Below is a small trained network, with its code and all its weights. Each question gives an input and a class and asks what happens when units are switched off, that is, made to give their printed mean instead of their output.

import numpy as np


def w(rows, s, z=0):
    codes = np.array(rows[::2]) - 128.0
    scale = np.full(codes.shape[1], s)
    scale[-1] = z or s
    return codes * scale


def norm(h):
    return h / np.sqrt((h * h).mean(-1, keepdims=True) + 1e-5)


def f(y):
    return y / 2 * (1 + np.tanh(0.7978845608 * (y + 0.044715 * y**3)))


def log_softmax(a):
    a = a - a.max(-1, keepdims=True)
    return a - np.log(np.exp(a).sum(-1, keepdims=True))


def net(x, mask):
    res = np.array(x, float).reshape(1, 8) / 4 @ E
    u = 0
    for l in range(2):
        y = f(norm(res) @ A[l][:, :-1].T + A[l][:, -1])
        res = res + np.where(mask[u : u + 12], y, B[l][:, -1]) @ B[l][:, :-1]
        u += 12
    return log_softmax(norm(res)[-1] @ U[:, :-1].T + U[:, -1])


A, B = {}, {}
E = w([
[131,132,130,126,126,121,134,117,118,129,126],'x0',
[117,121,124,104,134,40,7,159,81,182,65],'x1',
[115,107,2,123,195,46,196,197,126,121,147],'x2',
[130,133,121,133,124,126,126,124,135,137,137],'x3',
[123,132,129,121,120,121,127,131,130,128,140],'x4',
[142,144,133,131,140,122,131,123,134,119,109],'x5',
[121,135,128,127,112,114,131,118,120,135,148],'x6',
[125,58,201,135,231,78,116,81,170,161,207],'x7',
],0.0099)
A[0] = w([
[143,147,1,133,140,99,215,200,86,112,114,72],'0.n0',
[105,149,56,160,24,129,111,150,111,96,38,52],'0.n1',
[128,157,105,164,100,68,52,198,76,191,52,29],'0.n2',
[123,173,110,140,134,208,229,116,121,87,167,3],'0.n3',
[138,166,43,94,53,184,114,130,127,125,102,63],'0.n4',
[163,157,212,120,56,181,96,105,133,69,148,41],'0.n5',
[145,143,63,173,21,147,184,152,136,59,64,79],'0.n6',
[159,133,149,182,242,106,94,84,178,103,179,101],'0.n7',
[89,151,171,180,154,77,154,85,125,157,145,72],'0.n8',
[158,139,89,174,144,136,102,151,143,136,100,83],'0.n9',
[130,144,69,80,177,114,146,125,107,93,140,41],'0.n10',
[168,156,113,203,112,202,247,166,145,119,170,69],'0.n11',
],0.0077,0.0046)
B[0] = w([
[59,79,116,249,49,39,159,191,219,145,51,255],'0.n0',
[160,143,253,80,162,155,134,212,35,187,196,221],'0.n1',
[125,127,72,59,165,160,29,29,135,37,164,220],'0.n2',
[68,129,107,75,178,205,104,25,155,36,105,204],'0.n3',
[168,194,229,99,164,178,117,185,29,202,146,195],'0.n4',
[143,143,57,244,120,89,142,163,172,148,53,212],'0.n5',
[185,197,228,89,217,163,212,164,79,184,167,234],'0.n6',
[117,130,157,77,116,155,165,247,52,145,214,204],'0.n7',
[128,154,110,105,153,179,152,170,77,148,118,143],'0.n8',
[157,121,94,110,118,116,154,148,125,104,148,130],'0.n9',
[93,100,120,179,90,113,135,151,154,156,70,149],'0.n10',
[146,130,39,43,147,111,75,49,85,62,120,232],'0.n11',
],0.0065,0.0075)
A[1] = w([
[130,146,208,209,26,169,106,102,153,169,68,34],'1.n0',
[143,132,79,117,132,176,193,55,152,89,114,50],'1.n1',
[137,119,63,254,100,55,170,132,163,142,105,3],'1.n2',
[116,130,106,90,106,186,206,24,183,107,125,68],'1.n3',
[113,107,120,85,143,117,31,130,121,173,85,87],'1.n4',
[127,67,149,90,143,144,180,141,86,196,200,99],'1.n5',
[113,108,116,81,89,159,159,89,151,135,118,71],'1.n6',
[161,154,155,208,50,190,87,93,144,136,99,101],'1.n7',
[139,118,33,74,115,96,3,112,98,105,109,15],'1.n8',
[83,120,116,156,135,88,176,154,137,121,111,109],'1.n9',
[156,145,178,169,96,179,86,88,84,139,81,106],'1.n10',
[145,80,179,133,195,108,134,107,158,160,188,103],'1.n11',
],0.0094,0.003)
B[1] = w([
[68,43,90,118,164,46,205,162,171,161,94,231],'1.n0',
[115,99,168,94,104,116,6,78,116,90,168,225],'1.n1',
[147,92,91,195,41,85,140,102,159,177,148,217],'1.n2',
[127,128,149,101,163,76,2,78,128,81,175,245],'1.n3',
[99,147,116,123,144,157,198,63,147,52,188,224],'1.n4',
[169,223,167,115,117,169,149,150,86,143,22,230],'1.n5',
[165,97,78,86,158,147,80,154,128,136,145,137],'1.n6',
[107,65,29,227,108,41,174,183,174,167,148,225],'1.n7',
[162,108,136,115,157,223,88,22,148,26,176,234],'1.n8',
[151,71,157,158,87,188,100,90,166,146,87,190],'1.n9',
[108,103,68,159,91,94,131,155,191,168,112,253],'1.n10',
[172,220,142,112,45,191,145,193,70,145,64,202],'1.n11',
],0.0077,0.0056)
U = w([
[147,192,204,104,121,172,142,198,38,146,102,224],'0',
[110,95,130,97,141,148,41,1,127,14,170,123],'1',
[85,37,84,216,87,60,161,162,207,164,101,3],'2',
],0.011,0.00052)

Each question gives the input, the list of numbers given to net, and the class t.
The units are the neurons (one row each of A and B). Each row of codes is followed by its name. A weight is (code - 128) times the scale printed after its matrix; where a second scale follows, it is the last column's (A, B and U).
mask holds one flag per neuron, layer by layer. A switched-off neuron (its flag False) gives its mean, the last column of its row in B, instead of its output. The means were averaged over made-up inputs and are rounded, as every weight is.
A unit's drop is (log p(t) with every unit on - log p(t) with that unit switched off) / (log p(t) with every unit on - log p(t) with every unit switched off).
The circuit of an input: a set's keep is (log p(t) with only the set's units on - log p(t) with every unit switched off) / (log p(t) with every unit on - log p(t) with every unit switched off). Starting from the 12 units with the biggest drops (on a tie, the unit counted first), units are removed one at a time, each time the one whose removal leaves the highest keep (on an exact tie, the one counted first), for as long as the keep stays at least 0.8.
circuit, biggest first: the units of the circuit, biggest drop first
most important unit: the unit with the biggest drop
k most important neurons: the k neurons with the biggest drops, biggest first
k most important neurons of layer l: the k neurons of layer l with the biggest drops, biggest first
drop of u: that unit's drop, to one decimal
input [-6,4,-4,0,8,-2,-6,4], class 0: circuit, biggest first : (1.n11)
input [-3,6,6,2,-1,-7,4,-5], class 1: 3 most important neurons : (0.n2; 1.n8; 0.n5)
input [8,-2,7,7,5,-2,5,-8], class 0: 3 most important neurons of layer 0 : (0.n6; 0.n1; 0.n4)
input [3,-6,-7,-6,-5,-1,8,-3], class 2: 4 most important neurons : (0.n5; 1.n7; 0.n2; 1.n0)
input [-5,-3,2,-7,-4,7,1,-2], class 1: 2 most important neurons : (0.n3; 0.n11)
input [3,8,-8,-7,-2,-4,6,-4], class 1: 2 most important neurons of layer 1 : (1.n8; 1.n4)
input [7,-7,-8,3,7,-3,8,4], class 2: 2 most important neurons of layer 0 : (0.n5; 0.n2)
input [2,-4,-5,5,5,-1,-5,-4], class 2: 4 most important neurons : (0.n5; 1.n7; 1.n10; 0.n7)
input [5,4,-5,3,1,-1,-3,-3], class 2: 3 most important neurons of layer 0 : (0.n11; 0.n5; 0.n3)
input [-5,2,4,3,-3,6,8,-5], class 0: 3 most important neurons : (0.n1; 0.n6; 0.n4)
input [0,5,2,3,-6,1,-1,4], class 1: 2 most important neurons : (0.n6; 0.n1)
input [5,3,2,6,-6,3,0,3], class 0: 2 most important neurons of layer 0 : (0.n7; 0.n11)
input [3,-7,6,6,0,4,-7,3], class 1: 2 most important neurons : (0.n3; 0.n11)
input [-8,8,5,2,8,-6,2,-6], class 1: circuit, biggest first : (1.n8)
input [-7,7,5,-7,6,8,-8,-5], class 1: 2 most important neurons : (0.n2; 1.n8)
input [-7,5,4,-2,8,-2,-4,-4], class 1: 2 most important neurons : (0.n2; 1.n8)
input [8,8,4,-7,-5,-5,5,-6], class 1: drop of 1.n8 : 0.2
input [5,4,-6,1,-1,-2,-6,0], class 2: drop of 0.n11 : 0.1
input [-8,1,-6,6,1,-4,-8,0], class 2: drop of 0.n6 : 0.0
input [-1,6,-8,-7,-2,7,-4,3], class 2: most important unit : 0.n11
